In the rows, zero is written as 128.
Each row of numbers belongs to one of the elements below and depends on some of the facts about them. Some rows are named. Which element is each other row?

Some rows with their names:
(1241): [104 117 127 154 119 135 103 121 136 126 123 126 117 136 135 145 140 125
 152 112 124 113 110 142 115 128 138 152 132 127 151 133]
(1401): [136 177 117 164  86 151  95 167  96 130  78 190 158 118  96 110 135 125
 127 146  99  82  68 154  86 115 126 161 136  95 139 154]
(1435): [112 118 104 121 134 142 124 149 145 138 123 145 146 129 131 142 137 119
 125 109 143 101 119 112 127 122 140 132 131 131 154 121]
(1635): [103 142 121  96 117 152 132 132 153 137 139 158 131 113 115 146 129 117
 159  88 138 100 110 114 135 117 127 135 113 111 160 123]
(1608): [125 164 176 180  98 171 114 173 197 165 121 109 150 149 174 133 137  96
  65 177 177 120 176  86 169 128 129 137 107 106 236 107]
(982): [210 104 162 144 100 119 161 159 180 122 198 164 167 193 161 181  92 124
  62 175 188 158  96  93 131 138 137 192 110 130 155  88]
(1408): [122 120 118 106 122 157 140 140 143 154 119 144 143 118 124 130 139 125
 122  99 146 113 125 101 122 115 139 120 115 128 182 127]
(879): [163  82 124 135 119 116 150 121 132 106 174 153 147 160 122 165  99 131
 138 119 129 181  78 146 109 131 145 137 110 146 121 138]
(758): [105 112 117 128 112 150 131 144 142 178 140 205 151  73  93 117 149 116
 152  75 138  99  90 104 125 119 135 143 127  91 209 104]
(305): [112 122 102 115 131 138 122 145 140 139 117 136 140 117 134 143 141 115
 124 112 147  99 118 120 129 116 135 127 128 135 148 127]
(30): [102 126 127 125 102 146 111 144 136 155 139 199 149 112  89 115 141 115
 158  74 140  95  86 105 130 106 132 149 126  87 201 120]
(77): [115 126  97 104 133 164 153 132 146 158 147 132 121  82 122 156 144 135
 133 114 152 107 123 115 138 116 141 127 114 122 166 104]
(631): [ 96 136 164 108 105 145 130 128 154 145 133 186 145 171 132 142 111  99
 163 107 131 113 122 119 149 121 108 125 127  93 156 151]
(533): [ 69 143 146 202  95 170  95 200 207 164 122  87 140 108 150 134 152  76
 126 158 150 163 196 131 162 143 111 118 107  99 216 134]
(177): [106 113 103 134 138 148 119 127 129 132 134  91 118 129 137 159 147 149
 130 131 147 104 109 152 120 126 142 138 129 138 132 126]
(865): [136 166 101  97 117 173 153 153 130 156  93 176 153 102 122 124 128 131
 114 128 126  98 111 116 108 115 126 120 113 130 143 138]
(1348): [ 99 150 134 117 124 158 125 134 148 153 107 128 121 136 152 137 128 100
 140 126 145  92 159 100 175 106 135 105 134 120 165 135]

There are 3 kinds of fact about the elements: γ, ψ, α.
(10) (ψ (1365)) (α c)
(1002) (ψ (1180)) (α a)
(1008) (α c)
(1020) (α a)
(1041) (ψ (620)) (α c)
(1048) (α a)
(1055) (α e)
(1065) (ψ (24)) (α c)
(1073) (γ (61), (1379), (89)) (α c)
(1081) (γ (1055), (745), (1423)) (ψ (590)) (α a)
(1088) (ψ (52)) (α a)
(1089) (α g)
(1094) (α g)
(1096) (α f)
(11) (γ (258)) (ψ (1164)) (α d)
(1100) (ψ (831)) (α a)
(1127) (α a)
(1149) (ψ (533)) (α e)
(1164) (α b)
(1169) (α a)
(1180) (γ (1196), (1202), (1302), (745), (1089), (1094), (1096)) (α a)
(1196) (ψ (1041)) (α e)
(1202) (α b)
(1213) (ψ (478)) (α g)
(1216) (ψ (1469)) (α a)
(1241) (γ (631), (1048), (1041), (1635)) (α a)
(1251) (α a)
(1274) (ψ (68)) (α e)
(1279) (ψ (557)) (α f)
(1301) (α c)
(1302) (ψ (1427)) (α a)
(1312) (γ (1096)) (α b)
(1348) (ψ (51)) (α e)
(1350) (α g)
(1353) (ψ (1196)) (α b)
(1365) (ψ (982)) (α b)
(1379) (ψ (631)) (α e)
(1389) (ψ (1401)) (α d)
(139) (ψ (1454)) (α a)
(1401) (γ (1202), (303)) (α f)
(1408) (ψ (60)) (α a)
(1421) (ψ (1149)) (α a)
(1423) (α g)
(1427) (ψ (754)) (α a)
(1433) (ψ (1094)) (α b)
(1435) (ψ (320)) (α a)
(1442) (ψ (1559)) (α f)
(1443) (ψ (1348)) (α a)
(1454) (ψ (1506)) (α d)
(1469) (ψ (1609)) (α a)
(1477) (γ (273), (1301)) (α c)
(1483) (ψ (194)) (α c)
(1486) (ψ (865)) (α a)
(1506) (ψ (1635)) (α a)
(151) (α a)
(1544) (γ (631), (320), (1600), (1423)) (α b)
(1559) (ψ (428)) (α c)
(1566) (ψ (293)) (α c)
(1587) (γ (577), (320), (1164)) (α f)
(1595) (α c)
(1597) (γ (1202), (1427), (1127), (151), (60), (790), (1164), (71)) (α a)
(16) (ψ (1251)) (α b)
(1600) (ψ (1081)) (α a)
(1608) (ψ (1421)) (α e)
(1609) (ψ (204)) (α b)
(1624) (γ (246), (583), (381), (573), (1423)) (α b)
(1628) (γ (1433), (246), (52), (1389), (666)) (α c)
(1635) (ψ (165)) (α a)
(1642) (ψ (810)) (α a)
(165) (ψ (928)) (α a)
(177) (γ (805), (1041), (664)) (ψ (139)) (α a)
(182) (ψ (1100)) (α b)
(183) (ψ (1628)) (α b)
(192) (ψ (30)) (α a)
(194) (γ (1302), (51), (1301)) (α g)
(204) (γ (577), (1055), (1041), (1600)) (ψ (1379)) (α d)
(210) (ψ (556)) (α a)
(24) (ψ (305)) (α a)
(246) (α b)
(258) (α g)
(261) (α f)
(273) (ψ (210)) (α g)
(274) (ψ (689)) (α b)
(277) (ψ (1213)) (α a)
(293) (ψ (16)) (α a)
(30) (α f)
(303) (ψ (1483)) (α b)
(305) (ψ (945)) (α a)
(320) (α e)
(347) (γ (831), (938), (865)) (ψ (1595)) (α e)
(350) (ψ (573)) (α c)
(362) (α a)
(381) (α d)
(389) (γ (139), (1348)) (α c)
(403) (ψ (1389)) (α g)
(428) (ψ (89)) (α b)
(438) (α c)
(478) (ψ (192)) (α c)
(50) (γ (1483), (64), (60)) (ψ (1600)) (α a)
(51) (ψ (1055)) (α e)
(52) (ψ (938)) (α a)
(533) (ψ (347)) (α e)
(546) (γ (1433), (1469), (1353), (1088), (303), (1169)) (α d)
(556) (γ (758), (293), (1008), (1216), (77)) (ψ (664)) (α a)
(557) (γ (951), (362), (754), (381), (736)) (α e)
(573) (ψ (1353)) (α e)
(577) (ψ (879)) (α c)
(583) (α b)
(590) (γ (1202), (1002), (583), (1600)) (ψ (1486)) (α a)
(592) (ψ (1642)) (α d)
(60) (ψ (1350)) (α b)
(605) (ψ (183)) (α c)
(61) (α b)
(610) (γ (246), (1559), (1365)) (α a)
(620) (γ (821), (1486), (68), (945), (758), (1008), (1506)) (α f)
(624) (γ (1202), (61), (1274)) (ψ (71)) (α a)
(629) (γ (1196), (139), (1169)) (ψ (577)) (α d)
(631) (α b)
(64) (α d)
(652) (ψ (1608)) (α e)
(664) (ψ (790)) (α a)
(666) (ψ (381)) (α c)
(671) (γ (928), (1301)) (ψ (758)) (α a)
(68) (ψ (903)) (α b)
(689) (γ (821), (1408), (1274), (865), (1642)) (α d)
(71) (ψ (951)) (α a)
(736) (ψ (50)) (α d)
(745) (α e)
(754) (ψ (274)) (α a)
(758) (α f)
(765) (γ (1608), (10), (1443)) (ψ (1202)) (α c)
(77) (ψ (1002)) (α a)
(790) (ψ (1088)) (α b)
(805) (ψ (1020)) (α b)
(810) (γ (1427), (261), (592), (1423)) (α c)
(821) (α a)
(831) (ψ (10)) (α a)
(847) (γ (210)) (ψ (936)) (α b)
(849) (ψ (1435)) (α a)
(865) (ψ (403)) (α a)
(868) (γ (1353), (30)) (ψ (1274)) (α g)
(879) (γ (821), (320), (30), (478)) (ψ (258)) (α c)
(887) (α f)
(89) (ψ (182)) (α a)
(900) (γ (165), (1454), (438)) (α a)
(903) (ψ (887)) (α b)
(928) (α e)
(934) (γ (1196), (320)) (α a)
(935) (γ (1353), (1216), (1635)) (α f)
(936) (α a)
(938) (ψ (934)) (α g)
(944) (γ (273), (745), (192), (10), (1642), (1096)) (α a)
(945) (ψ (1566)) (α g)
(951) (ψ (246)) (α b)
(982) (ψ (652)) (α c)
(983) (ψ (1408)) (α a)

Which element is each row?
No name comes twice in this set of rows, the named rows included.
[ 91 124 139 180 134 121  79 142 144 153  80 142 134 159 175 144 138  82
 124 136 119  95 158 131 151 127 128 125 166 139 147 144] | (557)
[ 74 151 131 106 126 156 112 143 154 148 107 130 120 155 159 153 133 106
 136 136 144  74 164 119 173 109 120 115 141 109 133 142] | (573)
[143 115 120 166 127 129 110 141 127 130 102 104 140 154 127 113 138 119
 104 115 132 122 110 110 103 116 160 124 129 153 186 142] | (944)
[103 101  90 121 130 149 113 168 124 153 144 127 147  97  97 138 155 144
 115 115 167  85  95 123 122 111 146 147 134 110 179 107] | (1279)
[100 107 134 158 132 119  97 143 132 127 127 121 130 174 151 168 118 114
 126 152 141 114 129 146 151 123 130 137 151 127 122 148] | (1624)
[175  79  98 121 136 112 157 155 128 104 170 115 157 161 123 167  99 139
  97 144 163 172  93 133 110 122 153 120 112 166 110 137] | (765)
[119 129 115 102 104 149 125 182 128 147 135 144 159 133  80 100 141 133
 121  92 168  91  89  80 122 102 147 135 120  99 211 129] | (1096)
[121 136 104 105 131 160 152 120 137 164 116 178 136  87 117 144 137 130
 133 102 131 113 116 120 124 120 135 114 114 129 154 122] | (1486)
[112 140 135 190  93 150 103 195 202 140 143 115 151 114 142 149 152 100
  95 147 174 144 141 120 127 141 120 154  96 109 223 106] | (1421)
[110 108 117 176 116 137  94 135 116 144 145 142 121  84  96 134 151 129
 150 100 130  99  82 141 123 117 153 159 137 107 191 112] | (935)
[104 121 124  99 130 159 144 142 143 148 151 129 132 145 139 162 122 138
 125 143 156 112 136 125 164 121 130 116 123 107 131 129] | (805)
[117 114 131 111 123 162 159 124 147 172 137 168 140 112 136 150 119 119
 134 124 137 134 144 115 159 126 134 108 119 120 161 123] | (68)

The same elements again, as new rows of numbers:
Known rows:
(583): [109  67 154 150 130 119 108 124 142 143 108 142 137 182  89 128 118 134
 115 121  83 174 141 111  93 129 161  62 160 101]
(1427): [142 109 149 128 113 136 169 138 129 140 137 121 146 130 126 104 139 133
 146 140 151 139 115  97 166 129 111 159 141 147]
(754): [135 120 144 129 119 137 160 145 132 138 143 120 145 119 125 107 143 133
 139 137 152 135 121  99 164 135 113 163 140 145]
(68): [115  82 147 154 134 128  94 136 152 151 118 128 139 157  83 134 123 130
 106 116  81 162 145 110 103 132 175  56 157 102]
(631): [ 84  61 155 145 126 104  82 143 164 128 116 151 122 166 103 119 123 111
 124 102  90 184 143 125 138 120 181  64 145  98]
(1379): [114 144 137 133 129 104 143 162 192 147 104 167 132 149  83 124 106  68
 112 148 120 131 128 128 101 114 107  88 163 116]
(652): [ 87 174 139  75 245 101 168 108 124 139 113 162 161 146 145 122 152  81
  28 182 112 168 136 181 162 105  85  90 184  90]
(934): [157 110 143 123 155  91  93 154 163 141 148 120  45 132 161  88 157  76
 126 100 194 132 135  79 184  89 142 176  88 158]
(1041): [111  81 132  90  74 166 122 115 144  89 120 145 132 142 115 120 118  97
 131 154 126 134 145 124 107 108 131 123 146 145]
(1469): [136 123 139 133 116 147 160 149 132 143 136 122 144 116 121 110 145 140
 141 135 156 127 123  90 156 140 117 168 144 150]
(865): [154  98 152 118  94 138 144 166 169 143 144 122 141 115 106 122 162 163
 135 165 170 140 125 100 147 158 117 163 120 142]
(1421): [103 159 158  76 208 101 192  84  61 127 128 119 149  50 199  84 143 173
  61 166 145 161 127 137 197 136  78 130 138 114]
(831): [105 165 145 118 223 183 166 109  76 132 174 150 177 199 204 137 181 119
 116 157 175 169 143 118 200 108 104 189 203 101]
(1587): [137 154 151  78 148 104 182 164 165 179 133 146  53 138 158  85 155  54
 141 185 213 120 116  92 173  60  74 159 121 187]
(428): [ 85 139 179 172 181 194  86 104  85 144 152 187 128 216 179 170  87 150
 155 129 149 186 166  53  69  87 145  48 222  25]
(381): [117  75 136 113 101 129  91 121 162  68 124 160 141 141 103 129 109  94
 108 111 110 142 144 132 112 128 141 124 144 102]
(736): [143 113 106 137 100 180 120  84 112 109 106 105 151 143  66 111  75  56
 110  63  69  86 141  81  99  89 139 113 183 147]

Rows to name:
No name comes twice in this set of rows, the named rows included.
[134  93 137  90 116 126  91 113 146  99 122 138  70 137  83 158 129 120
  83 110 118  96 187 103  71 148 135 133 169 124] | (546)
[ 80 143 152  69 159  85 125  69  73  60  97 146 120  10 210  99  76 157
  70 173 142 159 154 140  89 115  94  83 110  85] | (1595)
[119 104 126 145 111 130 187 126 104 139 119 118 128 146 128  69 115  82
 162  76 122 123 102  77 185 100 117 163 147 177] | (1600)
[147  69 166 121 139 110  99 120 131 170 129 112  84 183  74 145 134 140
  93 121  85 142 162  94  80 116 159  50 179 125] | (847)
[ 95 119 150 124 132  79 133 163 190 126 107 178 122 159  96 115 103  50
 125 144 119 159 113 148 125 102 109  88 151 111] | (1055)
[136 132 144 110 107 177 173 139 119 158 142 110 144 108 100 115 147 154
 131 148 148 109 134  76 163 143 112 143 167 159] | (1216)
[164 106 160 125 122  41  83 145 117 110 169 102  99 121 118 143 143 106
 135 139 126 156 145 155  70  88 150 120 153 147] | (194)
[116 120 139 147 115 103 144 164 143 119 133 135 135 113 139 104 147 120
 157 114 156 149 118 112 171 136 126 176 125 143] | (1251)
[133  82 143 154 140 148 119 118 145 169 101 122 141 178  74 143 123 160
  95 125  80 144 156  95  64 142 157  60 165 109] | (303)
[131 128 130 145 124  82 170 129  84 146 132  97  80 138 117  94 130  86
 159  66 119  97 124  77 153  96 119 176 170 197] | (50)
[108 176 165 145 175 203 155 117  68 137 174 177 143 185 211 147 119 149
 175 146 210 160 145  54 134  99  92 167 207  73] | (89)
[154 106 131  92 116 129  98 111 137 106 127 121  77 137 127 139 135 102
 105 148 143 110 170 109  64 100 134 139 139 153] | (389)
[150  90 135  96 103 114 116 108 128 101 120 126  86 159 120 143 132 109
 116 149 133 114 165 118  42 112 121 150 146 147] | (1073)
[122  61 135 205 158  67 114 127 159 141  75 151 123 205 117 140 124 149
 110  95  82 168 151 123  39 160 153 101 130  88] | (1202)

